Below are the code and all the weights of a small trained network. Each question names an input and a class and asks about switching units off, where a switched-off unit gives its printed mean instead of its output.

import numpy as np


def w(rows, s, z=0):
    codes = np.array(rows[::2]) - 128.0
    scale = np.full(codes.shape[1], s)
    scale[-1] = z or s
    return codes * scale


def norm(h):
    return h / np.sqrt((h * h).mean(-1, keepdims=True) + 1e-5)


def f(y):
    return np.maximum(y, 0)


def log_softmax(a):
    a = a - a.max(-1, keepdims=True)
    return a - np.log(np.exp(a).sum(-1, keepdims=True))


def net(x, mask):
    res = np.array(x, float).reshape(1, 8) / 4 @ E
    u = 0
    for l in range(4):
        y = f(norm(res) @ A[l][:, :-1].T + A[l][:, -1])
        res = res + np.where(mask[u : u + 8], y, B[l][:, -1]) @ B[l][:, :-1]
        u += 8
    return log_softmax(norm(res)[-1] @ U[:, :-1].T + U[:, -1])


A, B = {}, {}
E = w([
[128,128,132,130,137,120,125,127],'x0',
[134,131,130,122,127,133,129,128],'x1',
[100,164,73,144,102,148,160,15],'x2',
[178,106,71,213,156,184,99,180],'x3',
[113,131,136,146,148,108,116,119],'x4',
[203,154,130,182,62,63,152,134],'x5',
[87,254,148,161,113,168,170,191],'x6',
[190,183,214,123,137,172,114,73],'x7',
],0.0071)
A[0] = w([
[166,151,144,128,77,55,141,152,11],'L0N0',
[46,111,207,67,96,32,229,140,69],'L0N1',
[170,141,155,108,140,95,52,238,2],'L0N2',
[113,91,203,99,90,110,82,186,1],'L0N3',
[122,98,67,220,168,138,121,170,121],'L0N4',
[171,165,73,141,133,145,75,158,57],'L0N5',
[129,108,130,2,227,199,80,146,141],'L0N6',
[214,94,144,121,81,96,157,138,129],'L0N7',
],0.0086,0.0036)
B[0] = w([
[109,182,41,197,128,79,61,125,157],'L0N0',
[202,205,129,36,139,198,84,113,219],'L0N1',
[104,127,106,134,156,135,189,52,193],'L0N2',
[134,111,26,130,180,149,213,1,171],'L0N3',
[177,174,111,66,86,197,100,105,211],'L0N4',
[220,173,127,93,125,138,87,95,158],'L0N5',
[86,145,148,182,70,143,121,127,255],'L0N6',
[82,126,142,182,101,105,80,94,185],'L0N7',
],0.01,0.0072)
A[1] = w([
[77,203,111,168,112,197,60,72,252],'L1N0',
[172,84,110,215,189,177,135,213,91],'L1N1',
[116,149,167,133,92,186,125,162,146],'L1N2',
[118,109,2,42,137,107,90,206,113],'L1N3',
[214,167,119,186,155,77,192,162,148],'L1N4',
[140,39,164,144,108,110,95,153,107],'L1N5',
[153,206,93,180,133,192,240,71,162],'L1N6',
[198,113,162,80,96,171,116,140,100],'L1N7',
],0.0066,0.0022)
B[1] = w([
[153,99,114,100,113,61,135,197,248],'L1N0',
[137,133,113,128,205,170,164,8,136],'L1N1',
[137,99,135,159,114,101,82,151,159],'L1N2',
[165,125,255,118,47,110,173,131,159],'L1N3',
[91,139,61,139,80,112,113,159,144],'L1N4',
[124,124,95,91,124,73,109,39,134],'L1N5',
[124,74,159,115,216,125,185,147,204],'L1N6',
[131,125,156,79,205,121,113,114,153],'L1N7',
],0.0089,0.012)
A[2] = w([
[133,119,187,94,49,101,128,180,250],'L2N0',
[157,120,205,174,173,127,115,121,65],'L2N1',
[163,62,87,144,89,86,98,44,133],'L2N2',
[180,93,81,177,155,193,114,135,126],'L2N3',
[196,113,93,91,115,125,131,147,61],'L2N4',
[46,107,149,88,164,224,65,161,98],'L2N5',
[11,115,147,123,130,201,99,128,119],'L2N6',
[114,84,68,111,139,128,254,62,131],'L2N7',
],0.0086,0.0024)
B[2] = w([
[250,84,102,158,166,169,143,119,236],'L2N0',
[227,112,205,116,84,76,144,103,156],'L2N1',
[44,145,161,125,139,163,146,200,253],'L2N2',
[152,172,73,54,140,146,130,30,191],'L2N3',
[98,110,158,81,167,96,143,89,203],'L2N4',
[119,159,2,120,100,40,126,98,200],'L2N5',
[153,167,111,226,67,45,107,132,174],'L2N6',
[156,116,125,193,192,129,182,79,222],'L2N7',
],0.0087,0.0063)
A[3] = w([
[98,194,165,114,82,98,176,95,22],'L3N0',
[144,119,125,118,181,107,185,130,253],'L3N1',
[79,61,149,84,99,124,97,101,112],'L3N2',
[163,109,146,115,136,145,132,140,91],'L3N3',
[175,128,139,179,67,105,110,134,99],'L3N4',
[151,136,149,77,124,113,145,250,228],'L3N5',
[140,187,127,153,165,180,152,217,118],'L3N6',
[134,90,208,136,106,126,116,117,187],'L3N7',
],0.012,0.0013)
B[3] = w([
[129,151,80,145,109,155,116,72,166],'L3N0',
[66,84,157,161,118,107,196,150,255],'L3N1',
[114,156,145,204,177,191,13,169,168],'L3N2',
[156,122,161,79,69,83,129,161,176],'L3N3',
[93,102,79,56,96,73,156,174,189],'L3N4',
[126,35,154,159,162,127,89,166,207],'L3N5',
[21,167,147,158,141,218,2,74,170],'L3N6',
[151,118,203,134,124,147,171,191,162],'L3N7',
],0.0093,0.0077)
U = w([
[199,177,99,22,147,206,102,1,106],'0',
[77,98,91,228,167,126,237,15,114],'1',
[109,139,5,205,13,32,91,130,94],'2',
[68,104,173,204,178,208,62,166,94],'3',
[136,81,127,131,154,89,152,137,254],'4',
[172,77,180,140,70,102,181,157,115],'5',
],0.0095,0.0046)

Each question gives the input, the list of numbers given to net, and the class t.
The units are the neurons (one row each of A and B). Each row of codes is followed by its name. A weight is (code - 128) times the scale printed after its matrix; where a second scale follows, it is the last column's (A, B and U).
mask holds one flag per neuron, layer by layer. A switched-off neuron (its flag False) gives its mean, the last column of its row in B, instead of its output. The means were averaged over made-up inputs and are rounded, as every weight is.
A unit's drop is (log p(t) with every unit on - log p(t) with that unit switched off) / (log p(t) with every unit on - log p(t) with every unit switched off).
The circuit of an input: a set's keep is (log p(t) with only the set's units on - log p(t) with every unit switched off) / (log p(t) with every unit on - log p(t) with every unit switched off). Starting from the 12 units with the biggest drops (on a tie, the unit counted first), units are removed one at a time, each time the one whose removal leaves the highest keep (on an exact tie, the one counted first), for as long as the keep stays at least 0.8.
circuit, biggest first: the units of the circuit, biggest drop first
unit that matters most: the unit with the biggest drop
top k neurons: the k neurons with the biggest drops, biggest first
k most important neurons of layer l: the k neurons of layer l with the biggest drops, biggest first
input [2,-4,-4,-6,-8,-8,-5,-7], class 2: 3 most important neurons of layer 0 : [L0N6; L0N4; L0N5]
input [-3,-8,-8,-2,-2,7,8,2], class 1: top 2 neurons : [L0N2; L0N3]
input [0,-6,-5,7,0,-8,6,5], class 2: circuit, biggest first : [L2N5; L2N6]
input [-3,-2,7,-4,7,6,-7,8], class 5: circuit, biggest first : [L3N7; L0N3; L2N3]
input [7,-3,6,-4,-6,3,7,-1], class 3: circuit, biggest first : [L0N3; L3N6; L2N5; L2N3]
input [0,4,3,4,4,-2,-4,-7], class 5: top 3 neurons : [L1N3; L2N0; L0N4]
input [8,3,1,7,8,-1,2,-5], class 0: circuit, biggest first : [L0N4]
input [-4,3,-8,-2,-6,-2,-2,8], class 1: circuit, biggest first : [L0N3; L0N2; L0N1]
input [-4,4,-3,7,1,8,-7,1], class 2: circuit, biggest first : [L0N7; L1N6]
input [8,6,1,-2,2,2,7,5], class 3: top 2 neurons : [L3N6; L1N3]
input [-5,-8,6,6,-4,5,3,5], class 4: 2 most important neurons of layer 3 : [L3N6; L3N1]
input [-6,-2,5,-1,4,-3,-7,3], class 3: circuit, biggest first : [L3N2; L2N2]
input [5,7,0,-4,1,6,-7,6], class 3: 3 most important neurons of layer 3 : [L3N2; L3N7; L3N3]
input [2,-2,4,4,4,-6,8,-6], class 3: unit that matters most : L3N6
input [-4,3,0,4,-7,-4,-5,3], class 3: 3 most important neurons of layer 1 : [L1N5; L1N0; L1N3]
input [-5,7,8,8,1,0,-8,-3], class 0: circuit, biggest first : [L0N4; L2N3]
input [-8,7,2,-3,-3,-5,-7,8], class 5: circuit, biggest first : [L0N6; L3N7; L2N3]
input [-8,-6,7,-4,-6,-4,2,4], class 1: top 2 neurons : [L1N3; L2N7]
input [6,0,-4,0,7,-6,-3,-7], class 5: 2 most important neurons of layer 2 : [L2N0; L2N3]
input [-4,-7,0,3,1,0,-8,-4], class 3: unit that matters most : L3N2
input [-1,-2,-5,-1,-4,7,-4,7], class 2: top 2 neurons : [L0N7; L0N0]
input [-1,8,-2,-7,-2,-8,-6,-2], class 2: circuit, biggest first : [L0N6; L2N5; L2N6]
input [2,2,-8,-4,-6,8,6,6], class 1: circuit, biggest first : [L0N2; L0N3; L0N0]
input [-6,-7,-5,8,1,6,6,-4], class 0: top 3 neurons : [L2N3; L0N4; L1N1]
input [0,-5,-7,3,-3,8,2,2], class 2: top 4 neurons : [L0N0; L0N7; L1N4; L0N5]
